[ 20.5  -9.0 -20.9 -18.0 -15.0  33.3  60.2  39.0   9.7  -7.2   0.0 -15.8
  33.8  -0.3  -3.6 -34.5  -0.2  27.6   1.4 -48.4  -3.5  -4.4 -20.9   5.8
  14.2  -3.2  11.1  11.6 -19.2  -7.3   3.0]  K
[ -3.1  -5.2   5.4  -8.7 -17.1  22.3 -25.4  26.9   6.3  -5.2  -2.7  -3.4
   8.9   8.9  11.3 -18.3 -15.8 -15.1  -8.2  -5.9 -14.0  10.4 -18.1   2.2
  -0.1  -9.8   8.9  18.3  12.4  -8.2  15.7]  M
[ 57.4  -2.0 -10.4 -14.1  -0.7  13.2  51.8   0.0   9.8  -1.1  -4.8 -11.4
  27.9  -0.1  -9.7  -6.8  15.8 -12.8 -20.4 -30.6  -1.6  -2.3 -18.8   9.8
  25.8  -2.3  10.5  10.0  -2.7  -2.9 -10.5]  Q
[ 17.5   8.5  -1.9 -21.2  -2.8   2.9  13.1 -15.6  -6.7  -0.5  -0.7   8.3
   7.0  -6.0   8.9   1.5   6.8  -9.8   3.7  13.0  -6.3 -28.5 -24.1   9.2
  -8.0   5.8   0.4   9.1 -15.2 -18.2 -29.4]  W
[ 37.3  -3.1  -4.0 -11.1   3.2   9.7  34.8  -8.6  -2.7   3.7  -0.7  -9.6
  11.6   1.3   2.4  -8.0   5.3  -6.2  -4.3 -30.9  -5.1 -10.3 -13.9   8.4
   8.5   5.5   4.9   7.1 -16.8   1.8 -11.5]  Q
[  0.7 -12.6  13.2  -1.7 -17.8   9.3  -1.7  21.5  21.9  -5.6 -11.5   3.2
  17.5  -4.0 -25.6 -11.5 -24.8  -0.7 -18.6  -6.7   7.4  12.4 -26.8  -4.9
  15.9 -16.2   4.5  24.1  20.2  -0.2  28.8]  X
[-11.0  -5.3   3.9  26.8  -9.5  -8.4 -19.1 -42.7 -10.6  -2.1  22.2  -4.8
  -1.3 -32.2 -21.9  38.9   3.2  28.7   5.8   8.1 -15.4  10.0  43.0  -5.8
   4.0   1.1   3.8 -15.2  24.5  23.8   6.7]  Q
[  6.6  -2.6 -30.1  -8.5 -33.6  -2.7 -20.7  11.8 -17.8   8.9   8.6  -7.7
   4.6  -8.6  21.4  17.3   4.5  15.0 -14.8  10.7 -26.0 -24.6  -5.1   7.6
 -23.6  11.1  -1.9   2.8   8.9 -17.7  -6.6]  X
[ -8.3  -6.2  -5.9  -0.3  -6.0  11.3  28.7  16.7   7.0   0.2   3.0  -2.3
  13.4  -5.5 -11.5 -17.6  -7.1  28.0  12.2 -15.6   8.5   2.5  -5.0  -0.3
   6.4   1.3   6.0   2.6 -12.2   4.2   9.9]  M
[-20.5 -15.8  -6.6  10.5 -39.5 -13.2 -41.7  -8.0  -6.3  10.0   5.8  16.1
  -5.3 -29.6 -15.3  15.5 -10.6  22.0  -2.8  27.8  -2.0 -15.5  -6.9  -0.9
  -7.5   6.7   0.9   6.3  17.7  -5.4  14.9]  H
[-11.8  -6.4  14.6   7.0  -1.9   1.1 -33.6 -10.7  -6.8   2.1   5.4   1.8
 -10.4  -1.3  10.1   0.8 -13.6  -6.0   7.7   4.7 -12.0   4.3   9.2  -3.3
  -6.0   4.8  -1.8   0.0   3.8   9.0   8.7]  M
[-35.5   0.8 -10.3 -14.0 -19.9  23.6 -20.9  26.9  -6.1 -10.1   7.1  -8.5
   7.9  -6.2  21.9  -1.7 -15.3  30.3  14.2   6.7 -28.1  -5.1  -1.9   2.2
 -20.5   0.9  -3.6   8.1  -5.2 -12.8   2.3]  X
[  7.0 -10.6 -13.3   3.8 -20.8   1.0 -18.6   0.2  -3.4  12.6   6.2   8.3
   0.3  -5.8  -0.1 -21.4   0.6 -15.9  -2.4  -2.0   0.2  -1.6  -4.4   4.3
   9.4   2.7  16.5   0.0   9.3   0.0   2.1]  H
[ 10.9  -0.6   2.8  -1.9 -11.7 -16.6 -16.6 -32.7 -16.2   8.2   1.3  14.0
  -6.4 -10.7  -2.8  25.4   0.0  -3.4  -4.4  28.8  -8.2 -29.2 -18.9   8.0
 -12.4  10.9  -4.5   6.3  -3.3 -10.1 -15.4]  X
[ 17.4 -23.2  19.9  12.7 -28.1 -16.1 -33.7  -3.9  -6.9   5.9  -1.5  -9.7
   3.3  -6.8   0.0  35.1 -18.1   8.9 -34.8 -12.9 -17.6   7.4  -1.7  -2.3
 -14.7   3.1 -10.9   9.5  25.1  13.9  37.7]  Q
[ 28.4  -9.3  -3.9   7.5   6.2  -0.1  15.8   4.9   9.4   1.0  -1.1 -12.9
   6.5   6.8 -11.1  -5.2   3.6  -7.6 -18.6 -32.5   2.9  20.6   9.0  -1.8
  19.0  -8.9   6.5  -2.0  12.1  18.6  16.9]  X
[ 43.8 -19.2  30.5  18.5  17.4 -43.5   6.0 -36.2   4.2  20.6 -17.3  14.9
 -16.0   4.5 -24.6  16.5  -2.6 -33.0 -28.5 -10.5  34.9   4.2  -5.3  -5.3
  13.8   7.0  -6.7   1.6  -1.4  20.3  21.3]  X
[ -6.9  -8.7 -15.9   3.9 -27.7  -7.4 -39.9   4.7 -25.5   5.7  13.6  -7.3
 -11.5  -5.7  29.6   3.9  -7.1  13.4   0.2   2.2 -27.9 -14.4  11.5   8.2
 -24.3  17.3   3.7 -11.6  -3.9  -0.5   5.5]  H
[ -6.6  -4.0 -21.2   6.8  -2.3 -16.7   1.3  -1.5 -10.9  16.8   6.2   0.4
 -15.9  -1.4   8.1 -10.5   6.2  12.0  12.3  -4.4   7.0  -9.8   8.7  -0.6
  -7.0  13.0  -1.4 -18.1 -21.6   0.1  -4.0]  W
[-13.2   1.8   1.5 -12.7  -6.2  28.5 -10.0  16.0  -0.8  -3.7   1.7   3.7
   4.6   4.2  18.8 -32.8 -11.3  -9.1  19.0  -2.6 -11.6  -2.4 -16.0   4.3
  -1.0  -3.2   8.6  11.9 -15.7 -12.2  -8.2]  M
[ 10.6  -4.2   2.6 -12.0  -8.7  13.9  15.8   3.3  -4.4  -1.5   0.4  -8.9
  15.3  -3.2   7.9   0.7  -6.9  14.4   1.8 -15.7 -16.0  -9.1 -10.0   4.0
  -7.6   5.1  -5.0  11.1 -12.9  -2.0   1.0]  H
[ -4.9 -13.4  44.1  17.8  -0.1   4.3 -23.6 -49.1   4.1  -8.9  12.6  -0.4
   0.6 -26.6 -36.2  25.1 -12.8   4.8  -0.3  -0.6 -13.2  29.6  29.0  -4.4
  21.1 -10.7   4.1   7.4  28.4  33.5  21.2]  M
[ 21.1 -17.4  22.5  16.2  -0.4 -27.9  25.3 -18.3  -2.1   5.5  -9.7  -6.7
   3.6  -8.1 -23.7  43.8 -12.9  35.7 -27.2 -27.4  11.6  -4.9   1.8  -7.0
  -8.6   8.4 -23.9   0.5  -8.6  22.0  32.4]  M
[-39.2  27.8 -10.1 -13.9  15.4  10.7 -11.5   5.5   9.7 -13.9  -4.0  13.0
  -8.1   4.8   8.8   4.9  11.1  -6.4  22.8  52.3   4.4  -8.4  -2.2   0.0
 -14.6  -7.8  -6.0  -7.4   0.8 -26.9 -32.9]  X
[-15.9  -2.1  30.1   4.1  21.3   8.6  12.4   0.0   6.1  -9.5  -5.1  -7.8
   0.4   8.6   0.1  -3.0 -17.7  14.2  14.2 -24.1   4.3  17.3   7.2 -13.0
  -0.2  -6.6 -11.0   2.5 -15.1  12.8  12.7]  X
[-31.2  17.7 -14.5 -14.2  -6.7  33.6  13.6 -10.4  16.4 -16.5   6.0  20.2
  16.6 -29.9 -30.0  -7.0   8.3  14.6  29.1  38.0   1.1 -11.6 -15.5   3.2
   9.5 -15.5  10.3  13.5   3.0 -20.9 -31.7]  X
[ 22.6   6.2 -24.8  -3.7  -0.6 -12.4   8.9 -11.5 -10.7  11.1   2.2   2.6
  -4.8   1.7  10.6   6.4  23.4 -13.5  -9.8  10.9   0.7 -14.9  -2.6   6.7
  -1.2  12.2   3.8  -8.8  -2.6 -11.7 -24.1]  X
[ 21.0 -17.1 -29.6  15.1 -24.6 -28.0 -12.6 -37.3 -18.9  20.9  13.0   8.0
  -6.6 -29.3 -14.9  25.3  11.8  11.9 -10.4   4.4  -3.6 -20.9  10.3   3.5
  -1.8  21.7   4.4 -11.0   6.5  10.4  -0.7]  W
[  5.2  -5.4 -21.8  13.0  -4.9 -11.0  43.9  11.0  11.6   0.4   2.3  -9.4
  16.5 -12.2 -34.7  10.3  12.8  39.4 -10.0 -19.5  20.4   4.2  10.9  -4.7
  14.6  -1.7  -1.7 -11.8   8.2  10.8  12.2]  X
[ 27.5  -9.8  35.4  -1.8   6.1   7.0  10.1 -31.0  -3.3  -7.9  -1.1  -5.7
  10.6 -10.6  -5.3  22.5 -12.8   0.3  -6.7 -16.9 -14.7  -0.8  -3.5  -1.8
   4.5   1.5  -7.5  14.3  -6.6  16.3  10.1]  X
[ 19.2  -7.1  25.7  -8.4   5.4   9.0  16.6 -24.7  -0.2  -2.2  -5.8  10.8
   6.7 -10.4  -9.4  -4.1 -12.2  -5.8   3.5  -9.4   1.5 -10.3 -23.3   3.1
   4.9   1.8  -3.5  15.6 -17.5   3.2  -2.1]  Q
[  6.8   7.9 -17.4  11.7   5.3 -33.6 -17.6   4.3 -14.2   9.3   6.3 -13.6
 -19.6  12.6  24.3  29.6  17.2   1.9 -13.9  10.8  -3.3   0.8  34.1  -3.8
 -19.4   9.8  -8.4 -28.3  16.2   3.9  -0.9]  H
[ 16.0 -12.9 -12.2 -10.8 -25.1   7.0  11.1   2.6  -0.8   7.6   1.0   4.7
  11.0 -13.9  -4.9 -13.2  -1.4   9.6  -2.2  -7.7  -5.6 -20.4 -24.2   8.5
   1.8   7.2   8.3  12.1 -11.7  -8.8  -2.3]  M
[-15.7 -13.4  22.6  -0.2 -20.5   8.2 -29.7  -4.9   1.1  -5.9  -2.5  11.0
   6.4 -16.8 -15.8   5.1 -22.9   4.3  -1.8  11.7  -7.7   0.1 -13.8  -2.7
   1.5 -10.0  -0.4  19.4   9.6   1.7  21.6]  Q
[ 12.1 -26.0 -23.5   6.8 -37.3  -7.6  13.5  31.7  -8.5  11.3   8.5 -19.4
  14.0  -9.1   1.6   1.1 -11.7  53.1 -17.9 -48.7 -11.8  -3.8   5.8   1.7
  -6.5  12.7  -0.4  -2.2  -3.5  12.6  35.1]  H
[ 12.7  -3.5 -11.0   1.7  -0.4  -9.0  25.7 -19.5 -10.1   4.0   7.1  -1.3
  -1.1 -10.8  -6.0  14.6   7.7  19.6   6.0  -9.8  -0.9 -14.3   7.9   2.2
  -0.4  12.6  -2.8 -11.0 -15.2   4.7 -10.0]  H
[ 26.2  -8.4  -8.6  -8.9 -20.1   5.8  12.0   6.7  -6.9  -3.1  -0.6 -19.6
  20.3  -5.9   7.8  25.0  -5.2  24.0 -23.5 -19.1 -25.0 -15.9 -10.4   5.7
 -16.1   5.7  -8.1  11.4   4.1  -2.5  10.7]  Z
[  6.5  19.1  -5.8 -12.2  -1.0  15.7 -38.3 -10.2 -18.3 -13.1  18.6 -15.9
   0.1   0.3  39.8  29.5  14.2 -21.3  -4.7  29.3 -49.9  -2.8  26.5   8.0
 -16.4   4.3   0.8  -4.2  21.9 -11.6 -29.4]  M
[ 15.3   9.0 -22.5 -16.6  -2.7   1.9 -10.4  29.2  -4.9   2.9  -3.4  -8.9
  -1.3  25.8  35.9 -18.8  10.0 -31.7 -10.5  -0.8  -7.8  -4.0 -10.1   8.3
  -4.7   3.4   8.8   0.7  -0.7 -18.0 -11.8]  M
[ 37.0 -25.1  29.9   1.6 -12.5   8.3  -2.3 -25.8  -4.5   2.7   1.0  -2.8
   8.8 -16.1  -9.1   2.3 -19.0  -6.5 -14.0 -30.5 -14.2   2.0 -13.4   3.8
  11.6   4.7   3.8  17.4  -4.2  18.1  21.8]  X
[ -5.2  -7.2  -2.8   3.9 -11.0 -21.2 -12.2   6.8  -8.8   6.4  -3.0   0.7
  -7.0  -3.6   4.2  23.5  -5.2  18.5  -9.8   7.7  -5.0 -14.1  -0.7  -1.8
 -21.1   5.6 -15.8  -3.6  -1.3  -1.0  11.0]  H
[  5.9  -1.1   8.0 -14.2  -2.2  28.6  -8.4  15.7   4.5  -2.6  -5.1   1.6
   6.9  13.1  21.1 -36.4 -12.3 -32.1   1.7  -7.9 -11.1  -4.3 -27.1  11.7
   4.4  -9.3   9.2  20.1  -9.6  -9.9  -3.6]  K
[ 25.7   9.1   6.6 -12.1  19.6  11.2  61.4 -20.0  14.4 -13.9  -5.2   1.1
  20.0  -8.5 -27.2   7.5  12.7   2.5   1.9 -10.1  14.7  -4.6 -13.8   1.8
  18.2  -2.8  -1.5   8.2 -12.2   0.7 -21.1]  Z
[ -1.5  -9.4  -7.6   6.8  -1.7   8.4 -21.6   5.3  -1.7  11.0  10.2  -1.1
  -7.0   7.2   5.9 -38.0  -0.7 -24.6  12.6 -16.3  -5.6  19.8  13.9   0.7
  16.6  -2.0  21.1  -6.4   2.0   9.5   5.2]  M
[-41.1 -10.3  14.0  20.2   1.1 -10.6  26.7  -2.3   7.2  -4.4   1.8  -0.4
   1.2 -23.3 -38.9  16.8 -17.3  72.3  22.5 -18.1  19.3   2.9  18.4 -15.7
  -2.1  -2.1 -15.2  -6.6 -15.3  22.7  27.9]  P
[-25.8  -6.3  35.5   6.3  -5.6  14.8 -35.1 -15.9  -4.9  -9.6  10.4  -3.7
  -0.1 -10.3   7.9   9.9 -26.2  15.8  15.4  -3.9 -26.8  11.8  14.9  -5.1
  -7.7  -4.8  -8.0   8.8   4.3  10.9  21.5]  Q
[ 10.3 -21.6 -31.3  17.5 -24.9 -17.0   7.0  16.1 -17.2  23.5  13.2 -12.5
  -1.7  -7.3   4.1 -13.6   0.5  33.1  -1.8 -36.6   1.8  -5.7   8.7   3.4
  -1.0  19.9  16.5 -17.8 -12.3  14.2  19.9]  W
[ 16.1 -17.5   0.2   8.7 -16.7 -21.2   3.5 -28.2 -13.7  13.2   3.5  10.4
  -5.0 -25.3 -17.4  12.4  -4.0  13.6  -1.7  -1.9  10.8 -23.8  -7.9   1.6
   0.7  10.7  -3.5   0.8 -11.1   7.4   3.5]  M
[-14.8   5.6 -24.8  -7.5 -11.1  29.5 -15.6   8.7  -7.5  -7.4  22.8 -14.5
   9.3  -5.6  20.7 -16.2  11.5   8.4  19.3   1.1 -34.3   7.5  21.4   6.8
   3.5  -0.1  27.6  -3.6   9.9  -5.8 -19.4]  M
[-21.1  -0.2  -3.7  10.8   7.8  20.0  14.9  12.2  13.0  -9.1   6.6  -6.2
  11.1  -3.8 -18.0 -26.8  -1.2  16.7  20.2 -22.0   9.4  37.6  24.3  -6.1
  22.1 -14.6  11.5  -5.1   4.3  14.5   9.5]  P
[ 11.1  -8.5   6.7  -5.1 -14.2  -6.9 -30.6 -20.5 -17.8  11.1   5.0   4.6
  -9.4  -7.3  18.2  10.3  -6.9  -2.4  -6.5   7.8 -18.5 -19.1  -4.4   5.0
 -14.2  12.8  -3.0   2.7  -4.9  -1.0  -5.9]  Q

[-15.3 -15.6  -9.3 -29.0   8.7  -9.6  -2.6   6.0 -12.9 -12.9  13.9   8.7
  32.6 -11.4 -10.9   0.3 -11.3  -5.2  -6.8   2.0  -3.1  -8.1  24.6  -2.9
  -5.4   3.0  -0.1   5.8  -6.4   1.8   7.5]  S
[ -4.5   1.2 -27.6  10.0   9.2   2.7  12.3  27.0  -3.7 -48.0  10.4  29.0
  41.6  -3.1 -21.7  -7.1   2.2  -6.9  18.2   8.4  -7.4  26.4 -10.7 -31.9
  -4.4 -10.4  15.6  -0.4 -12.1  -8.1  26.6]  N
[ -9.2  -7.4 -11.8   9.1  19.1   1.6   9.9  28.7 -18.3 -35.4   8.1  37.7
  41.7 -14.3 -17.7   8.6  -4.6  -9.8  15.6  -0.8  -9.3  13.5  -7.9 -25.8
  -5.8   0.1  11.7   9.6 -11.2 -12.8  12.5]  R
[ -5.1   4.5 -21.5  18.0  13.7  22.1  11.9  11.2   4.6  -1.4  20.4 -21.3
  -8.0   1.1   8.0   4.5  -5.4 -21.1   3.6 -37.2  -4.1  10.8   1.3   4.9
  18.0 -21.5 -17.1   0.0   1.2 -33.9 -25.8]  A
[  2.8  -3.3  -4.5 -14.8  -8.7 -15.4  -7.8  -6.4   2.8  -1.1 -10.9  13.9
   8.4   2.3  -8.8  -9.6   4.1  14.1   1.9  24.4   1.3  -4.1   5.0  -4.8
 -15.9   9.4  11.3  -4.9   0.8  26.9  25.2]  N
[ 13.2  18.4  -3.4  62.4   5.5  31.9  15.4  20.7  10.4 -13.2   2.6 -16.9
 -39.3  15.0   6.5   7.1  22.3  -7.8  18.4 -23.4  -3.1  23.1 -28.2  -5.1
  26.2 -15.2  -8.3   1.6  -2.3 -32.5 -27.1]  S
[ -9.4  -1.0 -15.1  17.2  27.0  22.9  13.8  35.2 -14.8 -29.8  18.9  10.5
  28.6 -10.9 -11.7  11.3  -3.5 -18.3  13.4 -20.0  -2.0  11.5  -7.9  -8.7
  12.0 -10.3  -8.7  13.5 -10.5 -38.8  -8.3]  A
[ -7.8  -5.7  -4.0   9.1  20.5  13.3   1.3  22.3 -19.5 -11.9   9.7   7.2
  16.6 -11.7  -9.0  16.1  -0.6  -5.0   0.6  -7.3   6.3  -0.2  -8.9  -7.8
   3.1   4.2  -3.0  15.8  -6.7 -21.4  -9.2]  R
[ -5.6  -1.7 -25.3   9.0  13.3  26.4  -4.4  39.2  -7.6 -23.6   6.7  -5.5
  10.6  -8.0 -11.4   6.8   2.8  15.0  -5.1  20.9  22.4  -1.0 -10.1 -19.6
   4.2   0.5   3.6  21.1 -11.3 -21.6  10.6]  S
[ 10.4   8.8  -2.1  12.4 -11.8  -5.8   2.1 -13.1  16.4  -1.2 -14.6  -0.9
 -16.2  14.1   2.3  -7.2   8.4   5.0   4.3   4.9  -3.7  13.0  -8.1  -0.8
  -2.7  -1.7   8.3  -9.7   4.8  12.9   7.4]  A
[-17.4  11.0 -74.9  34.0  26.3  50.6  45.5  60.1  12.0 -75.1  51.8  -4.8
  46.1  10.2 -35.9 -22.6   2.5 -40.5  42.1 -37.8 -11.9  75.1 -13.6 -50.5
  32.4 -70.3   1.3 -11.2 -16.9 -65.4  16.1]  N
[ -3.8  -3.9  -8.6 -21.2  -4.4 -11.4  -0.5  -5.5   2.5  -9.0  -1.3   9.3
  16.9  -2.7  -6.9 -10.4  -3.7  -2.6   1.2   6.1  -2.7   7.0   5.8  -6.8
  -8.8  -2.3   5.4 -14.7   1.7  14.0  16.3]  A
[  2.5   6.1 -25.5   7.2  -4.8   6.9   4.6  10.6   7.9 -30.0   1.3   4.6
  12.3   8.6 -14.1 -13.5   7.2   6.9  11.0  18.4   4.5  22.1  -8.8 -17.4
  -1.6  -7.3  13.9  -7.6  -0.5   6.6  26.9]  A
[-17.6 -12.5 -15.8 -33.0   7.7   4.7 -10.8  19.5 -15.9  -3.0  13.7   0.1
  32.1 -13.2 -18.4  -2.1 -10.1   9.6 -13.7  17.7  16.2 -13.8  15.2  -1.9
  -4.9   2.7  -3.5  15.8  -5.9  -5.3  13.3]  R
[-11.7  -4.8  -6.0  31.8  30.8  25.9  18.3  30.4 -16.8 -24.0  26.1   7.5
  31.4 -14.9  -6.1  15.8  -5.4 -30.6  17.0 -47.5 -11.4  15.2  -3.8 -14.4
  22.2 -16.2 -11.2  10.9  -7.2 -49.8 -23.7]  S
